Here is a tiny trained network, its code and every weight. The questions are about switching its units off for an input and a class, where a switched-off unit gives its printed mean instead of its output.

import numpy as np


def w(rows, s, z=0):
    codes = np.array(rows[::2]) - 128.0
    scale = np.full(codes.shape[1], s)
    scale[-1] = z or s
    return codes * scale


def f(y):
    return np.maximum(y, 0)


def log_softmax(a):
    a = a - a.max(-1, keepdims=True)
    return a - np.log(np.exp(a).sum(-1, keepdims=True))


def net(x, mask):
    res = np.array(x, float).reshape(1, 5) / 4 @ E
    y = f(res @ A[0][:, :-1].T + A[0][:, -1])
    res = res + np.where(mask, y, B[0][:, -1]) @ B[0][:, :-1]
    return log_softmax(res[-1] @ U[:, :-1].T + U[:, -1])


A, B = {}, {}
E = w([
[129,127,127,129],'x0',
[109,58,22,36],'x1',
[126,129,125,129],'x2',
[164,142,28,195],'x3',
[109,255,105,97],'x4',
],0.0083)
A[0] = w([
[142,215,101,92,93],'n1',
[134,43,149,153,58],'n2',
[108,106,233,95,148],'n3',
[123,48,131,174,68],'n4',
[114,186,121,99,90],'n5',
[143,183,224,231,82],'n6',
[114,199,111,102,79],'n7',
[123,229,108,96,76],'n8',
[96,110,77,66,72],'n9',
[230,141,70,214,107],'n10',
[122,190,95,144,133],'n11',
[32,94,150,68,138],'n12',
[114,149,228,94,107],'n13',
[121,55,140,163,74],'n14',
[100,122,92,88,201],'n15',
[161,171,159,244,114],'n16',
[62,239,191,206,89],'n17',
[215,60,155,132,65],'n18',
[46,177,114,152,76],'n19',
[34,192,91,111,108],'n20',
[49,108,180,103,83],'n21',
[190,178,181,162,47],'n22',
[30,173,107,125,93],'n23',
[83,44,168,153,187],'n24',
[115,136,56,45,95],'n25',
[151,127,107,144,95],'n26',
[140,130,59,189,96],'n27',
[93,67,141,176,97],'n28',
[173,121,188,192,103],'n29',
[148,197,110,80,98],'n30',
[107,145,181,140,131],'n31',
[133,129,188,66,86],'n32',
[138,36,87,209,130],'n33',
[175,141,119,121,252],'n34',
[160,136,67,180,83],'n35',
[133,138,159,188,79],'n36',
[155,101,77,80,63],'n37',
[153,55,126,184,93],'n38',
[81,77,70,76,66],'n39',
],0.011)
B[0] = w([
[139,136,216,95,168],'n1',
[139,124,168,113,149],'n2',
[150,177,81,147,200],'n3',
[137,147,187,100,151],'n4',
[147,133,172,127,149],'n5',
[127,56,102,106,208],'n6',
[173,111,190,112,152],'n7',
[152,120,183,116,168],'n8',
[139,61,121,105,160],'n9',
[166,207,47,76,193],'n10',
[123,145,162,154,175],'n11',
[144,190,36,158,181],'n12',
[127,189,54,102,181],'n13',
[132,142,209,88,148],'n14',
[88,97,125,169,212],'n15',
[95,65,106,104,200],'n16',
[119,71,109,134,209],'n17',
[158,124,214,118,147],'n18',
[138,110,158,134,141],'n19',
[156,131,199,145,168],'n20',
[191,164,86,65,152],'n21',
[122,84,137,106,153],'n22',
[152,128,191,132,148],'n23',
[128,162,153,167,208],'n24',
[99,47,122,101,182],'n25',
[140,146,93,138,134],'n26',
[168,156,76,84,169],'n27',
[180,153,182,94,150],'n28',
[94,58,97,94,170],'n29',
[160,128,207,137,159],'n30',
[104,94,95,137,167],'n31',
[166,163,68,82,153],'n32',
[106,168,168,124,196],'n33',
[45,166,119,254,254],'n34',
[156,173,100,65,160],'n35',
[132,84,110,49,149],'n36',
[103,89,101,96,153],'n37',
[134,181,211,116,161],'n38',
[110,72,133,84,169],'n39',
],0.008,0.011)
U = w([
[91,26,114,75,29],'0',
[167,176,254,109,69],'1',
[52,182,119,159,253],'2',
[72,168,117,160,250],'3',
[179,225,44,68,20],'4',
],0.0097,0.0061)

Each question gives the input, the list of numbers given to net, and the class t.
The units are the neurons (one row each of A and B). Each row of codes is followed by its name. A weight is (code - 128) times the scale printed after its matrix; where a second scale follows, it is the last column's (A, B and U).
mask holds one flag per neuron, in row order. A switched-off neuron (its flag False) gives its mean, the last column of its row in B, instead of its output. The means were averaged over made-up inputs and are rounded, as every weight is.
A unit's drop is (log p(t) with every unit on - log p(t) with that unit switched off) / (log p(t) with every unit on - log p(t) with every unit switched off).
The circuit of an input: a set's keep is (log p(t) with only the set's units on - log p(t) with every unit switched off) / (log p(t) with every unit on - log p(t) with every unit switched off). Starting from the 12 units with the biggest drops (on a tie, the unit counted first), units are removed one at a time, each time the one whose removal leaves the highest keep (on an exact tie, the one counted first), for as long as the keep stays at least 0.8.
circuit, biggest first: the units of the circuit, biggest drop first
most important unit: the unit with the biggest drop
top k neurons: the k neurons with the biggest drops, biggest first
drop when u is switched off: that unit's drop, to one decimal
input [-3,8,5,4,1], class 0: circuit, biggest first : [n25]
input [-6,-2,-3,8,-7], class 4: top 3 neurons : [n10 n27 n35]
input [5,-7,0,-4,-3], class 0: circuit, biggest first : [n6 n29]
input [7,-6,-1,3,-7], class 1: circuit, biggest first : [n38 n28]
input [4,-3,-2,6,-5], class 4: top 2 neurons : [n10 n27]
input [1,3,-1,-6,1], class 4: top 3 neurons : [n12 n21 n32]
input [-1,4,0,-5,5], class 1: circuit, biggest first : [n20 n30]
input [3,-7,5,-5,-6], class 0: top 2 neurons : [n6 n29]
input [6,-6,-5,3,-6], class 0: top 4 neurons : [n29 n16 n6 n36]
input [6,-7,5,6,8], class 1: top 2 neurons : [n1 n8]
input [-5,7,1,-8,-3], class 4: top 4 neurons : [n12 n21 n3 n32]
input [8,8,-1,-1,6], class 0: drop when n14 is switched off : 0.0
input [-4,3,6,-2,6], class 1: drop when n30 is switched off : 0.1
input [-7,8,7,4,6], class 0: most important unit : n25
input [2,-6,-2,-7,-4], class 4: drop when n3 is switched off : 0.3
input [-4,-6,-6,5,3], class 0: drop when n16 is switched off : 0.2
